grid =
[[136 135 126 139 133 133 120 109 140 144]
 [124 146 116 117 128 132 147 125 129 115]
 [122 115 134 120 129 123 125 141 120 117]
 [129 119 141 126 121 128 129 138 118 117]
 [123 123 125 109 144 119 143 126 126 125]
 [130 134 131 149 110 138 123 131 133 136]
 [112 138 125 132 103 128 136 136 115 129]
 [114 141 125 132 109 131 133 135 117 122]]
Counting starts at 0.
Which number is the entry directly below the largest entry? 132
Which number is the entry just left of 121? 126
Which number is the bottom-right entry? 122
The entry in the top-right corner -> 144
The entry directly below the smallest entry: 109
The entry at row 2, column 0: 122
The entry at row 2, column 1: 115
Which number is the entry in the bottom-left corner? 114
Which number is the entry in row 1 and column 0? 124
The entry directly above 124 is 136
The entry directly below 110: 103
Which number is the entry in row 0 and column 2? 126
The top entry of the column that holds the largest entry -> 139
The entry in row 1 and column 1 -> 146
Which number is the entry at row 2, column 2? 134
The entry directly above the smallest entry -> 110

M =
[[122 144 119 120 144 131]
 [127 118 143 152 106 129]
 [118 142 120 123 131 120]
 [142 123 127 129 121 126]]
Rows and columns are numbered from 0.
Give the minimum.
106
The bottom entry of the column that holds the largest entry is 129
The entry in row 1 and column 0 is 127
The maximum: 152
The entry directly above the largest entry: 120
Give the bottom-right entry.
126
Give the entry directly below 143.
120
Give the entry in row 0 and column 0.
122
The entry just right of the smallest entry is 129

[104  98 133 137 102 135 130 123]
The 2nd-last entry -> 130
Read off the 3rd entry from the left.
A: 133
The 1st entry -> 104

Read these off the grid that follows.
1) What is the entry in the top-left corner?
2) What is the second-last entry, reading row by row?
3) What is the entry at the centre?
4) What is the bottom entry of the column that holds the largest entry?
5) What is the bottom-right entry?
6) What is the bottom-left entry?
7) What is the first entry of the largest entry's row?
8) What is the entry just left of the centre entry?
[[130 129 137 129 130 118 128 113 121 125 133 109 121]
 [120 123 127 122 131 124 121 142 128 136 124 132 130]
 [117 123 126 121 132 125 123 143 128 140 121 136 134]
 [130 121 134 124 126 125 121 137 130 116 140 113 105]
 [138 132 137 142 118 118 129 125 124 129 120 109 118]
 [124 122 130 123 128 125 122 139 128 127 132 124 119]
 [125 122 131 123 129 124 122 140 129 126 133 122 117]
 [125 122 131 124 128 125 121 139 129 125 133 121 116]
 [125 127 137 122 138 118 127 104 120 123 141 107 122]]
1) 130
2) 107
3) 129
4) 104
5) 122
6) 125
7) 117
8) 118

array([130, 113, 152, 154])
The entry just right of 130?
Answer: 113
The first entry?
Answer: 130
The fourth entry?
Answer: 154

data =
[[130 147 136 136 118 136 112 124 126]
 [131 104 130 129 147 139 137 133 119]
 [127 120 109 135 108 129 105 117 121]]
Indices start at 0.
Give the entry at row 2, column 0.
127
Give the bottom-right entry.
121
Give the top-left entry.
130
The entry in row 0 and column 1 -> 147
Give the entry just left of 104.
131
Give the entry directly above 108.
147
Give the entry in the top-right corner.
126
Give the bottom entry of the column that holds the smallest entry.
120

Questions about the grid below. Counting starts at 0.
1) What is the entry in row 0 and column 2?
2) What is the top-left entry?
3) What is the entry in row 1 and column 0?
4) What is the entry just left of the smallest entry?
5) What is the entry in the top-right corner?
6) What is the bottom entry of the column that holds the largest entry?
7) What is the entry at row 2, column 0?
[[136 138 131 124 145 131 141 125 133 123]
 [123 144 140 129 109 123 127 127 122 139]
 [125 119 114 124 131 129 137 120 125 127]
 [128 141 141 131 133 129 137 126 134 135]
 [130 131 130 134 129 127 123 126 127 127]
 [132 114 121 121 141 129 126 131 127 134]
 [132 127 124 123 137 130 122 121 127 129]
 [130 129 138 126 115 123 129 129 132 123]
 [129 149 116 124 130 132 124 131 131 129]
 [138 139 147 129 135 130 125 137 129 132]
 [121 122 107 128 116 125 130 119 124 119]
 [122 142 138 123 136 126 123 132 124 118]
 [129 125 123 125 137 131 132 120 132 133]
 [127 110 145 137 141 124 124 141 120 132]]
1) 131
2) 136
3) 123
4) 122
5) 123
6) 110
7) 125

B =
[[136 139 142 134 136 140 105 106 116 138 141 140 130 134 133 134]
 [117 114 109 139 143 108 127 150 135 113 110 113 134 123 136 116]
 [132 123 120 136 137 120 132 132 116 123 119 121 128 126 132 124]
 [124 147 146 137 146 136 107 113 131 139 142 140 108 145 134 143]
 [128 116 120 132 125 116 136 133 140 118 120 117 135 108 136 116]
 [121 121 124 133 130 123 147 137 137 119 118 120 118 111 137 120]
 [126 131 134 120 131 139 102 149 103 134 141 143 132 147 121 132]
 [137 133 142 131 120 139 111 106 110 136 144 139 142 114 140 126]]
Rows and columns are numbered from 0.
Read off the entry at row 0, column 2.
A: 142
Read off the entry in row 2 and column 0.
A: 132
The entry in the bottom-right corner: 126
The entry at row 0, column 0 -> 136
The entry in the bottom-left corner is 137
Read off the entry at row 1, column 0.
A: 117
Read off the entry at row 2, column 2.
A: 120
The entry just left of the smallest entry: 139
Read off the entry at row 1, column 2.
A: 109
Read off the entry directly above the smallest entry.
A: 147
Read off the top-right entry.
A: 134
The entry directly below the smallest entry: 111
The entry just right of the largest entry -> 135
The top entry of the column that holds the largest entry is 106
The top entry of the column that holds the smallest entry is 105
Read off the entry in row 0 and column 1.
A: 139
The smallest entry: 102

Read these off the array that follows.
1) What is the entry in the bottom-left corner?
2) What is the second entry on the diagonal from the top-right corner?
3) What is the largest entry in the last row?
4) What is the entry in the bottom-right corner?
5) What is the entry in the top-left corner?
6) What is the smallest entry in the first row?
7) What is the bottom entry of the column that holds the smallest entry?
8) What is the entry just right of the largest entry?
[[121 116 143 114 119 120 132 138]
 [121 126 115 120 137 136 119 122]
 [124 120 114 115 132 134 126 125]
 [134 136 115 129 126 129 134 135]
 [126 135 130 123 127 115 148 130]
 [121 120 131 118 143 135 128 122]
 [128 116 132 140 137 120 122 143]
 [145 126 141 141 113 122 136 115]
 [133 145 114 136 139 100 119 126]
 [119 123 123 120 132 137 121 124]
 [121 119 118 117 125 140 125 122]
 [121 122 128 120 139 132 130 117]
 [136 141 137 132 118 142 118 127]
 [116 132 138 121 134 127 122 110]
 [125 129 113 135 125 133 147 136]
 [117 125 124 122 136 130 122 122]]
1) 117
2) 119
3) 136
4) 122
5) 121
6) 114
7) 130
8) 130

Read these off the matrix that follows. Rows and columns are numbered from 0.
1) Read off the entry in the bottom-left corner.
2) Read off the entry just left of the largest entry.
3) Read off the bottom-right entry.
4) Read off the bottom entry of the column that holds the smallest entry.
5) Read off the entry in row 0 and column 1.
6) Read off the entry at row 2, column 2.
7) Read off the entry just right of the largest entry.
8) Read off the entry at row 1, column 0.
[[135 129 120 127 131 129 129 130]
 [129 125 131 130 134 131 130 131]
 [124 132 128 133 133 127 125 127]
 [126 128 130 125 122 124 134 132]
 [137 128 128 120 126 123 126 124]
 [125 131 134 133 126 124 125 125]
 [129 125 130 114 124 132 131 126]
 [124 131 133 130 126 132 127 126]
 [130 128 131 107 127 125 129 132]
 [128 126 129 128 139 126 122 135]
 [122 131 127 150 129 127 126 130]
 [118 131 126 126 121 136 128 133]]
1) 118
2) 127
3) 133
4) 126
5) 129
6) 128
7) 129
8) 129
